Below is a small trained network, with its code and all its weights. Each question gives an input and a class and asks what happens when units are switched off, that is, made to give their printed mean instead of their output.

import numpy as np


def w(rows, s, z=0):
    codes = np.array(rows[::2]) - 128.0
    scale = np.full(codes.shape[1], s)
    scale[-1] = z or s
    return codes * scale


def f(y):
    return np.maximum(y, 0)


def log_softmax(a):
    a = a - a.max(-1, keepdims=True)
    return a - np.log(np.exp(a).sum(-1, keepdims=True))


def net(x, mask):
    res = np.array(x, float).reshape(1, 8) / 4 @ E
    y = f(res @ A[0][:, :-1].T + A[0][:, -1])
    res = res + np.where(mask, y, B[0][:, -1]) @ B[0][:, :-1]
    return log_softmax(res[-1] @ U[:, :-1].T + U[:, -1])


A, B = {}, {}
E = w([
[134,126,134,121,126,131,130,134,129,127],'x0',
[150,159,117,221,197,176,117,241,195,126],'x1',
[126,120,126,129,129,135,135,128,132,135],'x2',
[133,129,127,131,126,126,118,126,128,124],'x3',
[60,55,227,175,134,48,159,135,176,55],'x4',
[108,62,102,61,254,105,64,133,86,122],'x5',
[124,122,127,127,126,130,134,133,124,136],'x6',
[122,122,128,127,124,136,123,126,137,135],'x7',
],0.013)
A[0] = w([
[100,71,88,84,233,113,96,161,111,124,93],'neuron 1',
[139,139,168,120,154,134,151,132,118,109,57],'neuron 2',
[146,176,123,199,10,141,181,152,175,121,77],'neuron 3',
[136,101,126,106,200,100,92,134,120,133,60],'neuron 4',
[116,94,174,141,137,124,126,124,128,101,68],'neuron 5',
[179,186,47,95,131,197,99,127,99,170,113],'neuron 6',
[112,148,134,123,126,102,125,127,120,151,62],'neuron 7',
[111,95,181,153,139,91,132,154,135,100,111],'neuron 8',
[133,55,87,101,222,125,70,130,127,101,76],'neuron 9',
[73,68,210,165,143,79,155,149,146,70,117],'neuron 10',
[154,166,67,100,134,152,125,140,110,162,98],'neuron 11',
[124,99,139,55,80,111,142,73,92,132,41],'neuron 12',
[154,151,117,209,203,170,116,243,184,130,70],'neuron 13',
[106,83,182,146,132,98,140,125,183,61,113],'neuron 14',
[128,93,130,88,79,91,125,70,103,160,3],'neuron 15',
],0.011,0.0074)
B[0] = w([
[132,213,215,171,89,202,193,131,135,121,234],'neuron 1',
[134,117,127,115,111,108,137,128,126,137,132],'neuron 2',
[149,215,216,181,98,192,165,123,104,146,240],'neuron 3',
[152,145,161,137,103,153,150,126,124,140,186],'neuron 4',
[114,114,99,151,161,131,149,143,160,128,165],'neuron 5',
[178,86,70,169,204,68,148,183,139,184,226],'neuron 6',
[109,156,119,121,116,104,122,139,137,121,129],'neuron 7',
[168,127,87,142,133,87,88,141,114,155,195],'neuron 8',
[135,184,187,191,81,141,145,118,128,144,224],'neuron 9',
[170,114,57,138,175,92,109,184,132,183,251],'neuron 10',
[130,115,96,161,155,111,89,172,136,152,184],'neuron 11',
[78,102,107,87,88,121,88,79,146,66,207],'neuron 12',
[48,47,109,1,78,95,85,52,121,12,246],'neuron 13',
[144,111,93,128,192,145,129,149,103,177,220],'neuron 14',
[94,112,120,73,111,120,123,72,160,94,187],'neuron 15',
],0.0097,0.018)
U = w([
[162,97,43,116,193,110,140,176,133,197,248],'0',
[148,193,250,136,109,170,163,117,131,136,72],'1',
[101,65,104,24,110,115,128,50,134,43,73],'2',
],0.011,0.0012)

Each question gives the input, the list of numbers given to net, and the class t.
The units are the neurons (one row each of A and B). Each row of codes is followed by its name. A weight is (code - 128) times the scale printed after its matrix; where a second scale follows, it is the last column's (A, B and U).
mask holds one flag per neuron, in row order. A switched-off neuron (its flag False) gives its mean, the last column of its row in B, instead of its output. The means were averaged over made-up inputs and are rounded, as every weight is.
A unit's drop is (log p(t) with every unit on - log p(t) with that unit switched off) / (log p(t) with every unit on - log p(t) with every unit switched off).
The circuit of an input: a set's keep is (log p(t) with only the set's units on - log p(t) with every unit switched off) / (log p(t) with every unit on - log p(t) with every unit switched off). Starting from the 12 units with the biggest drops (on a tie, the unit counted first), units are removed one at a time, each time the one whose removal leaves the highest keep (on an exact tie, the one counted first), for as long as the keep stays at least 0.8.
units of the circuit, in order: the units of the circuit, biggest drop first
unit that matters most: the unit with the biggest drop
k most important neurons: the k neurons with the biggest drops, biggest first
drop of u: that unit's drop, to one decimal
input [6,-7,4,8,7,4,1,-8], class 0: 2 most important neurons -> neuron 10; neuron 13
input [7,-5,-3,8,8,8,-7,-2], class 0: 4 most important neurons -> neuron 10; neuron 14; neuron 3; neuron 8
input [-5,-5,-7,-6,-8,-6,-3,6], class 0: unit that matters most -> neuron 6
input [-1,-7,-1,-1,-2,8,2,7], class 1: 2 most important neurons -> neuron 1; neuron 13
input [8,-2,0,-1,-2,3,-1,4], class 1: units of the circuit, in order -> neuron 13; neuron 10
input [-3,-2,-4,-5,-5,-5,-8,5], class 0: 4 most important neurons -> neuron 6; neuron 1; neuron 9; neuron 11
input [1,-7,6,4,-4,-6,3,8], class 2: 2 most important neurons -> neuron 12; neuron 1
input [0,8,-8,-6,-7,-2,-6,0], class 2: 3 most important neurons -> neuron 13; neuron 10; neuron 14
input [3,5,-2,2,-1,6,8,0], class 1: 2 most important neurons -> neuron 1; neuron 9
input [5,8,7,-5,0,-7,-8,5], class 2: 2 most important neurons -> neuron 13; neuron 1
input [-7,-5,1,-5,5,0,2,-5], class 0: 3 most important neurons -> neuron 13; neuron 10; neuron 14
input [0,2,8,-4,6,7,7,8], class 1: 4 most important neurons -> neuron 1; neuron 9; neuron 6; neuron 4
input [8,-5,2,8,6,-4,5,-5], class 0: 2 most important neurons -> neuron 13; neuron 10
input [-2,-1,-4,4,0,3,0,4], class 1: unit that matters most -> neuron 13
input [4,-1,5,-8,6,8,-3,4], class 1: 3 most important neurons -> neuron 1; neuron 9; neuron 6
input [8,5,-2,-7,4,-1,-8,0], class 2: drop of neuron 13 -> 2.0
input [-7,8,1,-4,2,-3,-6,-3], class 2: drop of neuron 3 -> 0.0
input [7,8,2,-4,-6,3,-1,8], class 2: drop of neuron 13 -> 2.0
